Each row is followed by its class number.
[ -16    4   18  -11    9   43   -9  -23   29    1   11   29   -7  -11
   41   16   -5  -12  -28   -7  -37   24   27   12   -2  -21 -114   11
  -32  -51   -5    8  -22    4  -66  -20   23  -10  -38] : 2
[-13  19  13  27 -14 -49  -2  -2 -44   8 -25 -26  -4  48 -57  28 -34  10
  -7   7 -26  -6 -28   6  43   8 103   5   2  26   3 -19  48   9  41  43
 -28  -4  40] : 5
[ 15  36  -5 -20  56 -11 -65   4  -1 -18  -2  21  -8 -16 -19  -1  -3  10
  49 -13 -13 -37 -56  12 -21  17  18  -8  39  25  56  -1   7  35  24   9
   1 -11  49] : 1
[-17 -32   5   3 -16 -12  11 -29 -12   0  27  -5  37  38  36 -15 -30 -37
 -25  23 -50  43  -2 -10  30 -54 -43  13 -13 -35 -41 -13   7  -4   2  19
 -23  -9 -36] : 3
[ -9  21   2   5   7 -21 -16   9 -34  -7 -10  -2 -19  25 -38  26  -3  21
  10  -9 -29 -14 -39   8  23   5  38  -8   0  29  24 -12  30  14  22  40
  -7 -22  34] : 2
[ 32 -26 -41  -3  19  17  29  23  33 -17  -8  -9 -29 -41  30 -40  19  -3
  16  17  51 -16  27  -9 -34  12  18 -18   8   8 -24  38 -33 -34  10 -64
  17  31 -28] : 7
[  2  28  10  -5  66  12 -57 -45  38 -30  32  23 -23 -22  50 -37 -23 -10
   9  -1   8 -22 -36   2   3 -12 -71 -12  15  -8  15   1 -25  11 -31 -28
  24  -4  -3] : 8
[  8   6 -20 -26   0  32 -10  25  19  24 -15  31   0 -38  14  31  30  28
  -1 -22   5   1  19  30 -36  16 -67 -27  -7  -9  34  18 -27  -2 -32 -22
  26 -28  -5] : 6
[ 11   7   0   5  28  -7 -20  -4   2 -21   2  -1 -16 -12   9 -24 -19   2
   7   7   9 -13 -26  -4  -7  -1  15  -7  15   2   1   2  -4 -10   2 -16
  -3   2   5] : 7
[ 15 -13  -8  -6  15 -21  -9  -8  -1 -17   9 -18  -1  -3   4 -34 -15 -15
  11  19  -1  -7 -23 -11  -1  -1  33  -4  18  15  -4  -1   9  -3  32   8
 -13  14   5] : 7
[  5  -6   1 -16 -21  21  21  11  19   1 -24  13  -4 -14  14  13   4   5
 -11 -10  23   3  26  11 -16   7 -16   1 -15  -2   7  18 -17  -3 -20 -10
  14  -7 -10] : 0
[-16  14  14  -2  43  -7 -49 -47  -2 -20  50  20  19  19  50 -30 -32 -27
  -2  11 -36   8 -46  -8  33 -36 -77 -11  12 -16   9 -19  -9  18 -13  11
   5 -17  -4] : 8
[ -8   7  18  19 -14   3  10  -6  13 -15 -13   0 -43  -9 -11   4 -12  27
 -25  -2  36  -4   8   2  15   7  22   4 -12  -1  -6  -1  -9  -6 -34   1
   4  -9  -9] : 4
[-23  38  42   7  12  10 -37 -27  -3 -18   0  19 -34   5 -11  28 -32  13
 -23 -14 -33   1 -22  14  22  -8 -35  16 -16 -16  18 -18  12  16 -45  23
   6 -27  12] : 2
[ 11 -34 -13   5   8  11  27 -13  32 -14   5 -21 -18  -1  31 -32   4 -19
  -1  23  25   8  29 -23  -4 -10  -2   0 -16  -8 -58  19 -27 -25  -6 -38
   0  23 -41] : 4
[-12  55  68  32  46  -1 -32 -60  30 -69   2  12 -97 -11 -19 -12 -71  25
 -40 -12  39 -32 -62  -6  63 -14  -5  17  -1  -3   3 -16   5  17 -73  21
  10 -38  22] : 2
[ -1 -40  -1  11 -38  31  71   8  28   9 -13  -4  -5 -12  18   4  14  -8
 -27  11  34  19  69   0 -12   1  -5  16 -32 -23 -40  25 -36 -23 -33 -39
   8  18 -54] : 4
[  8  18  -3  -8  28   3 -26   9   9  28  -4  18  17 -22  14   0   8  -4
  29  -7 -20 -20 -25  16 -18   6 -22 -14  22   0  33  15 -22  19   3  -4
   5  -8  19] : 5
[ 14 -79 -41  11 -30  -4  87  -6  11 -17   3 -55   4  28  38 -43 -10 -48
 -32  53  38  35  71 -36  21 -19  45  16 -23  -6 -96  30   5 -62  30 -40
 -19  46 -66] : 7
[-10 -10   0  14  -7 -37   6 -24 -21   2  16 -26  24  47   6 -17 -30 -26
 -11  21 -31  17 -23 -14  54 -26  20  -2   4   3 -22 -10  23   5  29  30
 -26   1   2] : 5
[ -2   0   7 -16 -36  37  16   4  40   5 -37  19 -33 -25  13  29   7  33
 -39 -24  31  16  58  25 -22  15 -31   9 -36 -22   2  15 -11 -19 -52 -28
  24 -12 -24] : 0
[ -9  16  29  24 -11  12   4 -25  32 -31 -16   7 -62 -33   4  -3 -47  36
 -59 -16  48   1  10  11  10   5  -3  21 -13 -26 -11  -5  -1 -25 -56 -20
   7 -13 -22] : 7
[ 14   4 -14  14  -4 -37  20  24 -28  -3 -37 -27 -27  16 -61  26  -6  27
  11  -7  33 -25 -14  -5   5  28 108 -10   2  52  -1   0  28  -7  44  19
  -7 -10  40] : 6
[  6  16  23  -9  29  -3 -32 -41  22 -45   7  -2 -33   5  27 -32 -40 -13
  -4   5  17 -10 -28 -14  20 -19 -18   0   1   2  -5  -2   3   5 -19   5
   1  -6   7] : 0
[ 19  32 -12 -16  39   7 -51  21  10  -2 -16  23 -20 -48  -1  -2  10  31
  35 -21  -3 -37 -40  23 -45  26   2 -22  28  12  52   6 -12   6   8 -15
  13 -10  22] : 7
[ 17 -27 -45 -26   6  -1   8  39 -17  16  -3   5  50  10  -2  11  36 -19
  37   6 -36   7  16   1 -38  11  18 -13   9  12  13  15   1   9  64 -11
  -4  17   3] : 1
[ -5  24  40   4  31  -3 -30 -52  12 -31  21   8 -17  -3  18  -8 -59 -11
 -20 -13   0  -9 -44   2  25 -22 -56   8   5 -12   6 -11  -5  17 -43   9
  -5 -31  10] : 6
[ 18  44   7  -8  54  41 -45   0  63 -29 -11  49 -52 -81  27  -8  -2  32
  15 -34  65 -42 -12  26 -45  27 -57  -1  23  -9  46  28 -49  13 -61 -54
  40 -21  11] : 1
[ 32 -25 -48 -42  35  12 -25  30  15  15  10  17  44 -30  35 -28  46 -32
  71  18 -43 -13  -9   2 -60 -13 -28 -28  28   4  14  27 -38  16  46 -19
  12  18  -6] : 3
[  4  33   8   3  42  11 -36 -17  25 -17   4  15 -42 -23  10 -11  -8  11
  18   0  33 -32 -22  12  -3  16  -3  -6  15  17  27   3 -17   5 -25 -25
  26  -5  18] : 8
[ 12   1 -12 -28  60  12 -54 -16  19 -10  42  22  24 -15  55 -45  13 -30
  45  19 -35 -12 -45  -9 -13 -29 -85 -37  26 -15  20   9 -38  25  -3  -6
   5   4  -9] : 4
[ -13    4   57    0  -17   30   14  -60   56  -49   -2   11  -64  -21
   37  -17  -50   -1  -79   -5   55   17   31    0   44  -19  -60   31
  -33  -31  -14    3   -6    0 -102   -3   19  -14  -35] : 0
[-17 -11  12  19 -63  35  60  37  -3  34 -47  19  -9 -18 -29  60  21  29
 -36 -12  18  16  73  32 -39  33  14  21 -43 -26   2  17 -25 -19 -38 -22
  16  -6 -35] : 4
[-16 -21   6  33 -44 -24  61   5 -33  -4 -24 -23   3  44 -40  35 -32   3
 -38  -2  22  21  21  -6  27   8  82  40 -18   7 -32 -10  32 -19  24  12
 -27  -6   1] : 1
[ 37  10 -45 -63  70  24 -63  20  38  -3  13  38  17 -48  65 -41  50 -14
  78  -5  -9 -35 -35   6 -53   2 -90 -60  37  13  54  38 -50  28  10 -23
  34  -3  13] : 0
[ -1  29  31  17  48 -30 -52 -45  -3 -45  18  -7 -34   4   4 -37 -65  -2
  -7   6   2 -19 -69 -12  28 -16  13   7  23   1   1 -22  17   5  -8  16
 -19  -9  22] : 7
[ -5   9  18  34 -12 -25  32   2 -12 -27 -29 -21 -56  20 -53  19 -22  26
 -25  -6  35 -17  -6 -17  37  12  92  15 -16  30 -18  -4  29  -6   9  28
   0 -11  19] : 2
[ 35  50 -14 -35  58  30 -73  18  52 -11 -21  42 -46 -85   1   3  21  47
  36 -31  32 -57 -31  37 -62  31 -38 -42  29  18  76  27 -36  31 -32 -33
  45 -17  42] : 6
[  7 -11 -14 -22  -5  -8   9  17 -20  10 -10   2  33  23   4   4   8 -16
  29  -2 -24  -3  -9  -2 -13  -2  10 -11   1  15  13   8   1   9  39  17
  -8  -1  10] : 0
[ 16   3   1   0  47   9 -24 -23  31 -36  20   4 -25 -30  45 -55 -25 -16
   0  13  18 -12 -22 -15  -7 -16 -38 -11  16 -16 -11  13 -21 -10 -19 -33
   9   8 -18] : 7
[-25   9  37  49 -18 -58  11 -46 -28 -14   1 -44 -23  52 -24 -10 -67  -8
 -49  22   9  15 -38 -17  86 -18  80  18  -9  15 -33 -26  50  -1  10  51
 -40  -8  23] : 5
[  2 -49 -38  13 -46  14  84  40  -1   8 -29 -10  14  15  -4  27  23  -5
 -19   9  27  30  86  -7 -18  18  45  10 -33  -9 -47  25  -7 -36  24 -45
   5  23 -39] : 1
[ 22   7 -45 -21  29 -20 -27  43 -24  21 -20 -13   2  11 -38  11  43  13
  80 -10 -43 -34 -35  11 -40  28  61 -27  19  57  23  12  16   7  79  11
  -4   1  45] : 2
[ 11 -51 -20   1 -12  59  48 -22  74 -10  10   1 -23 -42  81 -33   4 -29
 -38  28  44  25  71  -4 -14 -33 -74  17 -32 -58 -64  36 -60 -35 -61 -81
  25  23 -72] : 3
[-17  13  13  27   5 -65 -22 -19 -79 -16   3 -36  17  84 -61  20 -55 -13
  -2   4 -45   2 -65 -13  42  -7  88  24  21  29  -6 -40  75  16  65  57
 -50 -11  49] : 1
[ 38  -6 -63 -11  39   3   2  43  24 -21 -23  -4 -31 -31  -6 -17  40  15
  61  -2  49 -42  -2  -4 -39  42  65 -29  25  46   6  37 -22  -9  50 -48
  19  18  19] : 1
[ 12   1  -4   2  28  10   5   0  21 -22  -1   1 -32 -16   7 -19   6  -8
  22   0  13 -27 -13  -7  -1   1   5  -7   2  17  -2  22 -20   4  -5 -11
  13  -2   7] : 2
[ 25 -22 -32 -18  31  25  -1 -10  50 -13   8  -1 -16 -33  50 -30  12 -13
   2   3  28   2  24  -7 -25 -10 -62 -21  -7  -8 -32  33 -39 -22 -22 -58
  20   4 -30] : 6
[ 11  14 -30 -31  60  12 -59   9  12  -1  25  39  27 -24  39 -16  20  -7
  44  -8 -27  -8 -39   6 -26  -3 -78 -29  32 -10  42  12 -28  23   3 -17
  12 -13  12] : 1
[-24  21  23  16 -37 -48  -2  -9 -61   5 -29 -29  -5  65 -78  61 -48  29
 -29 -17 -32  17 -27  11  50  -1  92  23 -12  28   3 -45  78  -6  26  57
 -40 -30  40] : 6
[  2  64  44  33  11 -39 -30  -3   5  -9 -46   5 -70 -19 -77  15 -40  63
 -10 -28  48 -58 -47  16  17  38 103   3  19  34  47 -14  29  23  -4  42
   3 -28  61] : 5
[-22  22  16  -2  24 -15 -48 -35 -20   3  24  17  26  31   9   7 -31 -11
   0  -3 -54   7 -42   6  18 -18 -35   4   5 -11  20 -28  17  16   7  23
  -3 -16   9] : 8
[ 12  -2 -20 -33  24 -28 -38  -3 -23   1   3 -15  30  40   6 -15  -2 -23
  50   3 -48  -4 -43 -12  -2 -12  18 -14  17  29   9  -5  25  10  60  27
 -21   1  29] : 0
[ 17  -4 -20 -15  49   5 -20 -10  22 -20  15  -3 -18  -5  28 -31  11 -17
  37   6 -21 -18 -25 -12  -6 -11 -29 -18   3  12 -13  18 -16   5  15 -13
   9   4  -3] : 2
[-20  33  47   7  17   1 -57 -48  17 -18   7  28 -22  -9  15   3 -60  11
 -23 -18 -28   2 -45  15  14 -31 -51  29  -1 -39   8 -26  -1  14 -54  19
  -5 -35   4] : 3
[ 38 -30 -52 -28  31  -2   3  19  25  12   6  -9  25 -21  23 -44  42 -35
  52  31 -13 -17   8  -7 -27   5   9 -37  24  23   2  37 -25  11  56 -21
  12  38  -5] : 5
[ -5 -30 -15  -4  17  -6  13 -18 -10  11  31  -4  47  31  43 -20  -2 -49
  13  21 -27  16  -2 -12   8 -21 -31   0   0  -2 -21   5 -13  -1  22 -10
  -4  12 -18] : 8
[ -3  49  42  30  22 -22 -43 -25   2 -38 -23   0 -76  -7 -38   5 -56  39
  -1 -13  32 -42 -62  14  22   3  71  21  15  19  16 -19  18  11 -26  18
  -5 -30  47] : 3
[ 10  11 -18 -17  15  33 -12  22  34  29 -18  29   4 -43  30  14  30   7
  13  -4 -11  -9  32  33 -39  17 -54 -23   0 -19  27  32 -38   9 -23 -40
  30   5 -13] : 5
[-14 -27  -7  -4 -27  36  42   7  15  24  -2  30  39  -7  35  31   4 -13
 -36  -8 -11  44  63  18 -20  -7 -77  21 -30 -56 -10  14 -24 -11 -34 -37
   8  -6 -46] : 1
[-16 -36 -15  13 -51   2  62  19 -22  14 -18 -10  25  41 -14  41  -5  -7
 -37   7  -7  46  63  -1   3   5  30  27 -36 -18 -40   4  19 -26  15 -14
 -13  10 -31] : 1
[-11   0  35 -18 -17  20  -8 -42  30 -18   2  14 -12  -5  29  -1 -34  -9
 -54   0  -2  28  20   7  19 -21 -62  22 -28 -33   2  -7   1  10 -55  11
   8 -10 -20] : 0
[ -35  -12   50    2  -11    9   -1  -57   -7   10   38   18   49   35
   38    2  -51  -47  -45   14  -68   51    5   -3   29  -51 -103   34
  -27  -72  -16  -25   -6   13  -45   28  -23  -12  -47] : 4
[  7 -58 -32 -11 -17 -48  35 -10 -49   9  20 -52  67  76 -10  -9 -10 -59
   8  36 -64  37   0 -27  27 -30  43  -6 -11  24 -52  -8  40 -10  90  33
 -43  14  -4] : 6
[ -4   9  17   0  26  -9 -21 -33   6   6  20   6  21   3  29 -22 -30 -33
   0  12 -35  -1 -29   3  22 -25 -48   1  13 -17   9  -1  -7  24  -7  13
  -8  -5  -2] : 5
[ -8 -64 -34   6 -69   9  85  36 -11  36 -14 -19  38  29   4  22  36 -10
 -27  23  -3  47  84  -8  -9  -4  18   0 -42 -19 -55  20 -11 -35  21 -17
  -7  22 -60] : 4
[ 33   4 -35   2  27 -30   3  44 -18 -10 -27 -15 -19 -18 -33 -13  18  21
  48   2  32 -45 -30 -13 -24  31 109 -23  35  52  21  13   9  -8  71  -1
   2  12  32] : 7
[ 29  10 -17 -30  38  23 -24   7  41 -33 -12  14 -35 -35  33 -26  17   3
  32   0  36 -30  -1   0 -27  10 -17 -30  11  17  16  29 -30   4  -7 -31
  29   7   6] : 0
[ 41  37 -26  -8  72  -2 -61  15  37 -27 -18   5 -62 -63  -7 -44   7  38
  57 -15  50 -71 -67   9 -44  35  46 -35  51  40  46  19 -11  -1  18 -34
  14   5  43] : 7
[-16   6  18  14   6   0   7 -24   7 -11   9  17 -11   1  12   4 -21   2
 -30   4  24   7  10  -7  20  -3 -20  12  -9 -14  -3  -9  -9  -4 -24   2
  21  -8 -18] : 8
[ 23  -6 -48 -36   1  -5  -3  55 -19  16 -33  -1  23   9 -13  22  45   7
  56  -5 -18 -16   7   5 -46  24  49 -33  10  39  22  21   3   2  69  -4
   6  13  23] : 0
[ -8   3  29   5 -22  14   3 -11  20   1 -21   2 -34 -17 -21  21  -9  25
 -29  -5  15   5  24  20 -11  13  18  24 -20 -11   1  -2  -3   0 -38  -2
   0  -1  -9] : 4
[ -1  -7   5  14   1 -20  12 -26  -5 -16  -1 -24 -15  28  -5   1 -38 -10
 -22  10  11   9   1  -8  24 -11  11   3 -16   5 -37  -4  16 -13  -3  -1
 -11  -6  -2] : 6
[  2 -26 -32   6 -21   3  43  27  -3  -4 -15  -3   4   9  -1  14  13   5
 -10   2  24  15  35  -3   2  12  30  -1  -9   5 -15  15  -2 -15  18 -19
   0   1 -14] : 1
[ 24  -8 -35 -37 -16  44  23  57  31  27 -41  32   3 -50  15  22  57  21
  26 -19  31 -16  49  28 -67  33 -22 -24  -5   7  38  42 -41  -5  -3 -36
  37   0  -8] : 0
